Below is a small trained network, with its code and all its weights. Each question gives an input and a class and asks what happens when units are switched off, that is, made to give their printed mean instead of their output.

import numpy as np


def w(rows, s, z=0):
    codes = np.array(rows[::2]) - 128.0
    scale = np.full(codes.shape[1], s)
    scale[-1] = z or s
    return codes * scale


def norm(h):
    return h / np.sqrt((h * h).mean(-1, keepdims=True) + 1e-5)


def f(y):
    return y / 2 * (1 + np.tanh(0.7978845608 * (y + 0.044715 * y**3)))


def log_softmax(a):
    a = a - a.max(-1, keepdims=True)
    return a - np.log(np.exp(a).sum(-1, keepdims=True))


def net(x, mask):
    res = np.array(x, float).reshape(1, 6) / 4 @ E
    u = 0
    for l in range(3):
        y = f(norm(res) @ A[l][:, :-1].T + A[l][:, -1])
        res = res + np.where(mask[u : u + 4], y, B[l][:, -1]) @ B[l][:, :-1]
        u += 4
    return log_softmax(norm(res)[-1] @ U[:, :-1].T + U[:, -1])


A, B = {}, {}
E = w([
[113,148,188,138,97,97,51,137],'x0',
[162,156,174,158,97,60,64,137],'x1',
[169,94,92,143,120,98,185,120],'x2',
[98,139,154,146,153,143,106,2],'x3',
[58,157,178,220,147,113,188,138],'x4',
[144,197,233,5,122,115,219,133],'x5',
],0.0071)
A[0] = w([
[61,105,203,235,192,118,206,176,36],'0.n0',
[67,165,117,102,79,205,118,246,59],'0.n1',
[91,255,131,138,103,121,175,140,4],'0.n2',
[99,135,163,131,133,206,76,1,115],'0.n3',
],0.0066,0.0033)
B[0] = w([
[201,153,132,145,247,158,99,150,226],'0.n0',
[200,129,143,193,65,117,128,98,177],'0.n1',
[77,80,97,126,112,132,69,191,146],'0.n2',
[182,143,122,161,121,140,170,107,254],'0.n3',
],0.013,0.0034)
A[1] = w([
[206,53,76,1,127,195,39,78,13],'1.n0',
[187,113,52,117,172,170,208,136,93],'1.n1',
[145,104,75,239,63,162,152,216,254],'1.n2',
[31,125,21,223,172,136,107,137,180],'1.n3',
],0.0081,0.0021)
B[1] = w([
[166,132,201,130,183,117,111,187,217],'1.n0',
[88,171,181,230,92,138,86,136,245],'1.n1',
[143,148,114,68,96,151,137,75,254],'1.n2',
[128,117,193,5,125,106,103,156,218],'1.n3',
],0.013,0.006)
A[2] = w([
[93,178,147,71,33,190,95,97,230],'2.n0',
[139,214,175,177,179,150,92,126,252],'2.n1',
[174,131,103,132,38,152,159,254,66],'2.n2',
[57,166,173,89,129,163,219,187,131],'2.n3',
],0.0086,0.0033)
B[2] = w([
[67,50,131,171,34,121,156,85,208],'2.n0',
[196,80,90,130,72,127,120,158,255],'2.n1',
[153,130,91,144,177,148,171,53,165],'2.n2',
[57,102,184,76,131,90,1,69,170],'2.n3',
],0.0094,0.011)
U = w([
[190,188,185,94,232,163,59,209,201],'0',
[81,107,168,5,131,98,59,70,205],'1',
[211,150,111,161,102,181,199,2,138],'2',
[141,143,161,157,72,120,69,129,243],'3',
[135,68,175,172,66,105,111,170,182],'4',
[167,91,183,170,60,115,133,124,103],'5',
[42,166,59,150,146,101,176,166,7],'6',
[39,212,57,192,148,87,164,188,3],'7',
],0.0096,0.0052)

Each question gives the input, the list of numbers given to net, and the class t.
The units are the neurons (one row each of A and B). Each row of codes is followed by its name. A weight is (code - 128) times the scale printed after its matrix; where a second scale follows, it is the last column's (A, B and U).
mask holds one flag per neuron, layer by layer. A switched-off neuron (its flag False) gives its mean, the last column of its row in B, instead of its output. The means were averaged over made-up inputs and are rounded, as every weight is.
A unit's drop is (log p(t) with every unit on - log p(t) with that unit switched off) / (log p(t) with every unit on - log p(t) with every unit switched off).
The circuit of an input: a set's keep is (log p(t) with only the set's units on - log p(t) with every unit switched off) / (log p(t) with every unit on - log p(t) with every unit switched off). Starting from all 12 units, units are removed one at a time, each time the one whose removal leaves the highest keep (on an exact tie, the one counted first), for as long as the keep stays at least 0.8.
circuit, biggest first: the units of the circuit, biggest drop first
most important unit: the unit with the biggest drop
top k neurons: the k neurons with the biggest drops, biggest first
k most important neurons of layer l: the k neurons of layer l with the biggest drops, biggest first
input [-7,6,-6,-8,-2,-8], class 1: circuit, biggest first	(1.n3; 1.n2)
input [-4,-3,8,-8,5,5], class 2: most important unit	2.n2
input [-6,-3,0,4,2,-4], class 4: circuit, biggest first	(1.n1; 1.n3; 0.n3; 2.n1)
input [-5,-7,2,5,6,0], class 3: top 2 neurons	(1.n1; 1.n0)
input [-8,-4,-5,2,0,-2], class 4: circuit, biggest first	(1.n1; 2.n0; 1.n3)
input [0,7,-3,-7,7,1], class 0: top 4 neurons	(0.n0; 2.n0; 1.n1; 0.n3)
input [4,5,3,-6,-7,-2], class 0: circuit, biggest first	(1.n0; 2.n0)
input [-8,-4,-8,6,1,-8], class 1: top 2 neurons	(1.n3; 0.n1)
input [5,3,0,3,-3,-8], class 1: circuit, biggest first	(1.n3; 1.n1)
input [2,-1,8,-6,8,-4], class 0: top 3 neurons	(0.n0; 2.n0; 1.n3)
input [5,-1,1,-5,6,-1], class 0: top 2 neurons	(0.n0; 2.n0)
input [-6,1,-3,4,-8,-2], class 0: top 2 neurons	(1.n0; 2.n0)
input [3,3,0,4,-1,-5], class 1: top 2 neurons	(1.n1; 1.n3)
input [-1,-5,3,-4,4,-7], class 1: circuit, biggest first	(1.n3)
input [-7,-1,-2,-2,-4,-8], class 1: top 2 neurons	(1.n3; 0.n0)
input [2,7,2,-8,-3,-3], class 2: top 2 neurons	(2.n2; 1.n3)
input [5,8,7,-5,-8,5], class 0: top 2 neurons	(2.n0; 1.n2)
input [2,-2,-4,-6,-5,1], class 2: circuit, biggest first	(2.n2; 1.n3)
input [-5,-2,-8,6,-7,2], class 5: 2 most important neurons of layer 0	(0.n3; 0.n0)
input [3,-1,-3,7,5,-2], class 2: circuit, biggest first	(0.n3)
